In the rows, zero is written as 128.
Here are made-up things, facts about them, and rows of numbers that follow some of those facts. Name the thing behind each unnamed row.

Facts:
φ: points at; Σ: uses
lupleso: φ vibukem nubu; Σ broten sosado tadrol plage kitristek
gristir: φ skotik
leron: Σ plusta
brostir: φ nevar; Σ bebrol totri kogro lofir grobul stasak broten bipon sugron
grifin: Σ pupli vomo bepas pema
kubo: Σ lofir plusta dazi flunu
mistan: Σ sekle kizu dazi tadrol
koguvos: Σ plutra brekun rabik
skapotor: φ mustak
ruba: Σ bebrol fuflak fibar
zakluk: Σ zokladel tilor plipli
dufli: φ kovol; Σ dogu moda
sugron: φ ziplom
gruflam: φ dimikom
ziges: φ zokladel
stukla: Σ ziges kidrum
trozibrun: Σ klisuk gristir stedim zetem madir moda kogam
telas: φ kogam
skoflinok: φ sosado bruflis fufabron
vatra: φ koguvos; Σ lofir zeplis peklem
klirur: φ brekun bepa sotror; Σ broten brekun kere peplun
moda: φ zokladel
pubun: Σ tidrin bipon ripum sotror
keril: φ brugu
dogu: φ skiso
brogren: Σ susken tranam fepopal skoflinok
nokem: Σ gruflam
budesti: φ briredam
kizu: φ plela
stikeris: φ senan stumem
grobul: φ skiso plela madir
tilor: φ fufabron
kobrel: φ sotror; Σ totri nebon budesti zetem skiruk stuplil bepas
greflus: Σ pupli nebon skotik plutra ditas
nubu: Σ stedim dogu peplun
dutror: φ fufabron klisiplo; Σ tidrin
sifamel: Σ skiso stumem fuflak madir bromi feskis
nekla: φ skiso trozibrun; Σ skiso susken nebon fufabron
starasku: φ totri
netobil: Σ tridas kere
duro: Σ tridas susken ziplom rabik
retu: φ kudrel fibar
flunu: φ noklel ripum
ditas: φ leron
sestok: φ digron; Σ stedrom tidrin brugu skoflinok peklem neklol
kudrel: Σ kidrum grobul nebru pusam
skomibron: Σ tranam brugu
gupon: φ peplun
tidrin: φ sekle
brozas: Σ pupli stumem fuflak mebrim
rabik: φ bruflis
digron: Σ gruflam skiso ripum
pepo: Σ vomo brugu kleguplon
peklem: φ plela
mustak: Σ bebrol budesti dreflem
notren: φ nebon zokladel; Σ nebru
mebrim: φ skiso
tranam: φ vomo
dimikom: Σ starasku nebon plipli sugron neklol
mavom: φ klisuk stedim
topo: φ greflus digron
klisiplo: Σ kidrum
bromi: φ kogro nubu
broveskun: φ kogam
tufe: Σ stedim budesti kogam radre
zeplis: φ kitristek neklol
klegik: Σ vibukem broveskun

Named rows:
mustak: 122 117 140 142 118 129 135 129 132 137 108 135 129 128 120 135 122 118 136 128 129 109 126 119 121 125 116 121 142 137 115 128 120 118 118 120 130 123 121 147 135 127 131 124 135 126 129 131 138 123 108 123 114
klisiplo: 131 123 119 117 110 104 141 155 119 119 102 126 142 137 113 128 148 146 147 105 137 113 100 122 116 122 116 195 148 117  84 146 106 132 102 114 122 138 125 168 134 149 129 126 130 159 143 123 125 118 119 120 106
nubu: 132 124 135 146 122 133  95 131 141 119 101 111 118 118 139 112 110 120 149 144 159 117 103 130 115 104 114 113 155 141 114 102 103 106 147 112 148 134 102 150 150 138 117  92 123 138 102 143 138 106  97 120 108
tufe: 128 120 136 147 124 136 133 127 129 140 108 122 132 126 117 130 122 117 131 140 130 111 130 109 119 131 121 121 134 138 111 122 123 114 120 114 127 124 122 144 140 130 131 124 141 130 132 131 139 123 111 138 118
stukla: 143 113 100 129 107 126 146 148 113 137  98 134 129 128 119 136 153 132 155 121 150 115 100 128 111 122 127 158 128 131  93 153 121 124 124 132 127 128 132 156 133 112 130 130 138 152 139 127 137 130 121 136 114
skiso: 133 126 151 103 136 126 121 147 166 137 124 149 119 146 120 152 119 128 157 129 138 106 124 128 105  97 110 137 116 121 129 116 162 128  87 135 121 122 124 119 140 121 116 117 113 125  90 129 114 134  97 129 119
tridas: 121 123 133 137 136 128 117 138 126 137 105 150 112 139 117 124 137 121 143 135 132 123 154 112 125 123 145 140 124 130 122 129 122 123 128 115 118 132 129 117 131 130 121 116 126 122 113 126 126 117 132 126 136
tilor: 105 157 137  90 144 125 130 138 119  93 119 107 123 150 106 115 108 143 102 135 132 114 121  90 102 110 147 164 113 108 139 130 127 135 143 100  87 147 141 140 134 171 150 118 141 104 171 123 120 116 143 116 100
stikeris: 124 116 123 143 129 140 130 125 123 138 109 132 119 124 127 133 137 122 126 142 128 112 135 107 113 131 140 142 122 138 127 132 132 116 127 124 111 126 123 128 127 122 130 124 140 122 142 119 138 128 137 139 127
dumo: 125 121 131 135 125 132 130 130 133 134 112 135 122 129 122 131 132 125 134 134 128 114 132 118 120 121 129 133 130 134 119 127 124 120 124 123 121 127 124 132 131 126 126 123 135 124 131 125 133 127 125 127 123
senan: 118 118 135 138 121 122 133 131 133 135 107 148 122 132 123 136 128 123 140 124 130 113 132 120 123 122 128 127 134 134 123 130 120 122 122 125 128 125 122 140 129 125 132 125 127 117 126 127 131 123 117 119 123
stuplil: 116 120 132 133 129 124 132 140 137 139 109 133 120 127 119 126 128 124 134 137 122 120 131 106 124 124 137 130 120 130 126 125 127 123 129 127 120 125 119 123 138 138 123 116 127 118 132 129 122 130 120 133 134
kleguplon: 110 123 127 130 126 124 135 135 141 140 105 139 112 128 127 127 137 134 127 138 119 130 134 124 125 132 132 136 128 126 136 126 127 120 124 126 104 133 107 115 130 131 111 124 128 121 122 125 121 136 125 118 135
kovol: 122 120 138 133 120 124 132 133 136 135 109 143 121 129 120 132 128 125 141 125 129 112 130 122 122 120 126 127 136 133 120 129 120 123 125 125 129 126 122 138 129 129 129 123 127 121 126 129 131 124 119 118 121
vomo: 109 121 132 130 123 120 136 140 145 138 104 148 114 130 122 129 134 130 134 129 120 128 135 122 129 127 129 130 131 127 135 128 119 122 124 124 114 129 110 121 132 133 116 122 123 116 119 128 119 132 116 115 134
kidrum: 132 114  98 120 116 116 142 160 121 138 101 141 119 129 120 132 156 135 156 125 143 122 105 120 118 119 145 159 114 124 107 145 123 130 133 144 125 125 129 138 136 126 128 123 126 139 139 128 123 134 123 135 131
nevar: 123 119 135 133 120 123 133 133 136 135 110 144 121 130 122 134 128 123 140 125 129 113 132 122 122 121 126 127 134 133 120 128 120 124 123 123 128 126 121 137 131 128 129 124 128 121 124 129 130 125 118 118 120

Rows to name:
No name comes twice in this set of rows, the named rows included.
118 117 126 140 130 131 129 134 129 141 110 129 122 124 120 127 132 122 130 146 122 119 131  98 124 128 144 134 114 137 127 125 131 120 131 130 118 125 120 124 139 137 127 120 133 119 138 128 124 131 124 141 137 : budesti
146 120 114 105 142 150 126 146 140 138 120 114 119 137 130 146 138 141 143 158 149 108 116 109  90 123 145 166  92 120 116 129 181 118  99 141  91 132 132 110 141 109 121 123 133 138 122 120 125 141 123 159 126 : grobul
111 139 129 109 130 131 134 136 131 120 114 133 114 139 116 128 117 130 126 135 138 118 125 113 112 111 144 123 110 124 139 130 128 128 149 122 110 131 136 128 132 132 142 120 135 103 142 128 126 126 129 119 116 : plipli
144 129 133 124 141 167 122 123 137 141 120 115 120 140 125 149 126 127 132 155 148 105 129 118  89 123 121 149 115 130 122 126 170 112  88 114  91 134 131 118 133 105 118 128 145 140 115 119 144 133 123 152 110 : nekla
119 121 132 134 133 127 124 139 131 137 107 145 114 133 118 126 135 122 139 137 128 122 143 112 125 121 142 136 122 131 125 128 124 125 128 118 118 129 125 121 135 135 122 116 127 117 119 127 124 123 128 129 134 : plutra
117 129 138 130 143 119 111 138 122 119 109 126 121 141 113 114 141 134 125 132 118 123 151  93 123 128 144 188 127 124 116 126 118 125 111  99  99 143 122 123 133 162 119 116 129 131 132 119 115 114 144 133 132 : rabik
120 129 138 131 118 132 138 127 132 130 108 143 122 135 119 135 120 123 133 125 137 111 127 127 113 119 118 120 139 132 126 132 120 122 126 116 123 129 126 144 127 122 133 125 136 119 130 129 141 123 119 112 108 : dimikom
131 124 147 110 138 133 123 147 158 141 121 130 122 142 121 146 115 128 151 144 135 108 124 111 104 115 124 134 108 123 122 114 162 121  91 134 116 124 122 120 149 126 119 118 123 125 101 130 119 134  91 140 123 : madir
121 120 127 128 128 124 128 134 136 133 114 142 114 124 122 132 136 125 135 134 124 115 129 115 122 113 133 138 123 133 130 126 128 127 128 133 121 123 121 123 129 133 123 119 122 118 133 126 122 133 134 126 130 : bipon
129 118 124 141 124 142 134 121 124 135 111 126 126 124 127 134 134 123 127 139 133 108 129 116 114 128 128 138 132 139 116 133 129 117 121 121 115 127 125 137 127 117 132 126 141 128 139 122 143 126 133 135 117 : brostir
118 122 136 133 132 121 120 141 132 136 104 162 109 140 116 129 137 121 148 125 132 125 152 121 129 120 140 135 130 128 127 130 117 125 128 115 119 131 125 119 130 131 120 115 121 118 104 128 122 117 126 117 136 : ziplom
115 128 123 125 133 135 131 133 127 131 113 134 112 129 122 128 130 127 122 141 130 120 132 109 116 121 146 135 114 130 136 131 133 121 139 126 106 130 128 120 130 131 131 120 133 112 142 124 128 132 135 130 128 : starasku
 98 147 145 103 123 139 134 145 134 139 125 131 145 147  83 130 113 134 145 138 138 106 124 147 101  87 124  67 102 101 116 124  97 169 174 137 100 152 150 127 121 151 150  93 130  92 126 142 127 118 121 114  98 : zokladel

Now the same things, written a new way:
Some rows with their names:
kogam: 126 144 124 142 151 173 113 128 117 141 102 109 158 128 158 140 139 127 161 132 122 111 155 125 148 138 124 116 130 121 128 105 153 130 135 152 131 121
gristir: 129 117 112 105 133 121 123 129 125 128 116 119 135 132 140 149 133 137 143  97 112 129 129 132 142 114 124 141 124 132 137 137 151 143 128 147 114 144
ruba: 139 136 127 121 125 137 133 122 133 147 137 139 123 113 137 122 130 118 141 146 147 146 117 104 146 127 133 144 129 130 143 130 131 139 114 122 126 130
mustak: 144 149 136 126 137 149 127 123 135 145 126 121 147 113 149 134 133 119 142 156 142 143 128 105 148 141 122 143 133 121 135 111 132 133 126 131 135 124
bepa: 124 135 146 128  99 163  92 121 137 102 144 122 130 136 156  76 135 119 133 143 131  59  54 132 144 102 115 169 119 164 110 105 129  73 161 143 136  62
vomo: 119 139 115 148 145 154 117 129 125 118 125 124 132 139 141 123 131 128 134 141 124 106 147 130 125 143 131 111 138 126 129 126 136 123 125 138 129 127
greflus: 112 189  82 112 101 113 136 116 177 182 112 140 112 140 185 133  97 120  94 163 124 162  79 133 109 179 107  92 162 150 168 128 128 111 157 101 150 135
zokladel:  90 162 132 164 187 113 162  99  93 157 125 136 141 129 120 105 131 139 103 207 124 137 157 163  98 133 113 138 161  99  85 133 137 168 183 139  83  46
brostir: 153 131 144  92 125 112 143 134 144 135 149 144 129 113 124 146 129 129 127 133 149 161 107  99 136 134 127 168 132 123 137 127 106 140 106 118 131 143
nokem: 132 137 131 134 125 139 127 118 127 135 140 138 111 131 131 121 126 128 131 141 140 133 116 114 127 128 136 123 129 129 134 137 132 135 113 124 126 132
tadrol: 117 119 150 133 118 130 143 150 120 135 126 147 123 116 120 141 131 131 135 112 120 119 131 129 128 133 132 121 122 115 129 116 119 130 135 147 135 116
stukla: 153 136 147 113 131 118 106 116 141 142 128 141 138 123 115 138 115 124 122 128 143 137 121 117 130 115 136 133 142 127 106 120 126 121 129 106 136 129
sikler: 135 129 139 129 126 133 118 121 127 129 127 133 123 137 127 133 122 138 125 120 129 127 125 124 129 117 131 117 131 122 125 130 139 129 134 128 128 124
telas: 142 120 140 117 130 125 112 129 122 122 136 144 122 137 116 147 128 150 128  97 128 129 121 121 128 114 142 125 131 129 124 137 136 145 118 133 124 141
gemeva: 133 130 139 130 129 130 117 125 129 131 129 134 124 137 126 132 125 135 127 119 126 128 123 127 125 117 133 116 128 120 120 133 137 131 134 129 128 123
leron: 132 137 160 150 130 150 132 133 130 134 131 138 127 118 139 134 127 130 133 141 138 130 120 112 133 143 133 121 134 105 128 112 116 128 135 141 137 111
brogren: 147 134 136 126 133 136 131 121 135 111 151 126 120 141 140 126 135 140 111 150 141 140 112 118 111 136 116 124 131 130 134 134 112 138 117 117 132 133

Which thing is each row?
No name comes twice in this set of rows, the named rows included.
109 138 133 116 165  52 151 112  99 161 132 163 132 130  75 125 122 146  93 146 126 144 138 170 103  92 131 160 159 121  77 158 138 171 167 125  72  76 : ziges
146 128 132  97 128 123 126 127 131 131 127 123 133 130 144 151 137 141 136 106 121 152 110 119 139 113 113 143 120 133 139 132 145 150 128 134 123 137 : dufli
124 128 124 144 137 130 126 135 133  99 136 128 127 138 132 127 123 142 114 127 128 114 135 127 118 140 135 127 141 123 128 136 116 128 122 136 126 134 : stedrom
118 140 126 153 136 160 117 134 120 128 127 141 128 128 129 122 136 123 145 142 137 105 148 123 130 146 147 110 143 124 127 123 129 127 115 144 128 125 : ripum
124 125 120 131 135 136 123 134 125 108 136 124 125 144 133 126 131 141 112 129 125 115 134 136 111 135 123 116 135 127 127 138 120 130 122 131 127 135 : fepopal
146 136 138 122 133 127 126 123 142 119 138 126 132 131 135 135 125 137 116 141 142 142 117 115 127 130 124 133 133 124 128 130 123 131 121 118 127 130 : zakluk
117 122 132 138 126 125 139 147 127 122 126 144 132 118 117 135 126 125 129 117 122 111 141 125 132 144 142 136 140 117 125 123 107 123 130 150 128 128 : lofir
134 112 136 117 127 109 130 152 128 110 143 151 122 125 112 149 129 151 120  92 127 123 128 124 127 131 146 141 141 118 133 140 115 143 108 152 116 151 : zeplis
118 170  88 102  94  73 137 123 188 143 132 152 109 141 173 149  83 147  59 125 115 171  62 127 101 174 124 113 168 140 172 157 105 116 145 123 139 153 : sestok
142  88 166  83  88 108 213 139 142 114 109 119 130 149 111 159 141  81  86 110 131 152 142  46 130  70 121 158 106 131 155 181  87 142 141  93 165 122 : lupleso
114  89 118  96  94 115 188 123 128 116  98 119 123 163 106 134 140  71 102 107 120 117 174  54 135  60 142 142 113 153 156 206 124 143 131 103 144 141 : bromi
120 137 121 132 136 160 124 134 117 133 125 123 130 131 137 121 140 122 139 149 133 110 145 133 122 139 122 111 134 136 127 120 135 123 122 127 133 126 : skotik
123 131 114 129 134 140 124 130 127 123 126 128 125 136 133 124 134 127 132 131 126 118 136 127 125 131 130 125 133 134 132 136 136 130 120 131 120 138 : pema

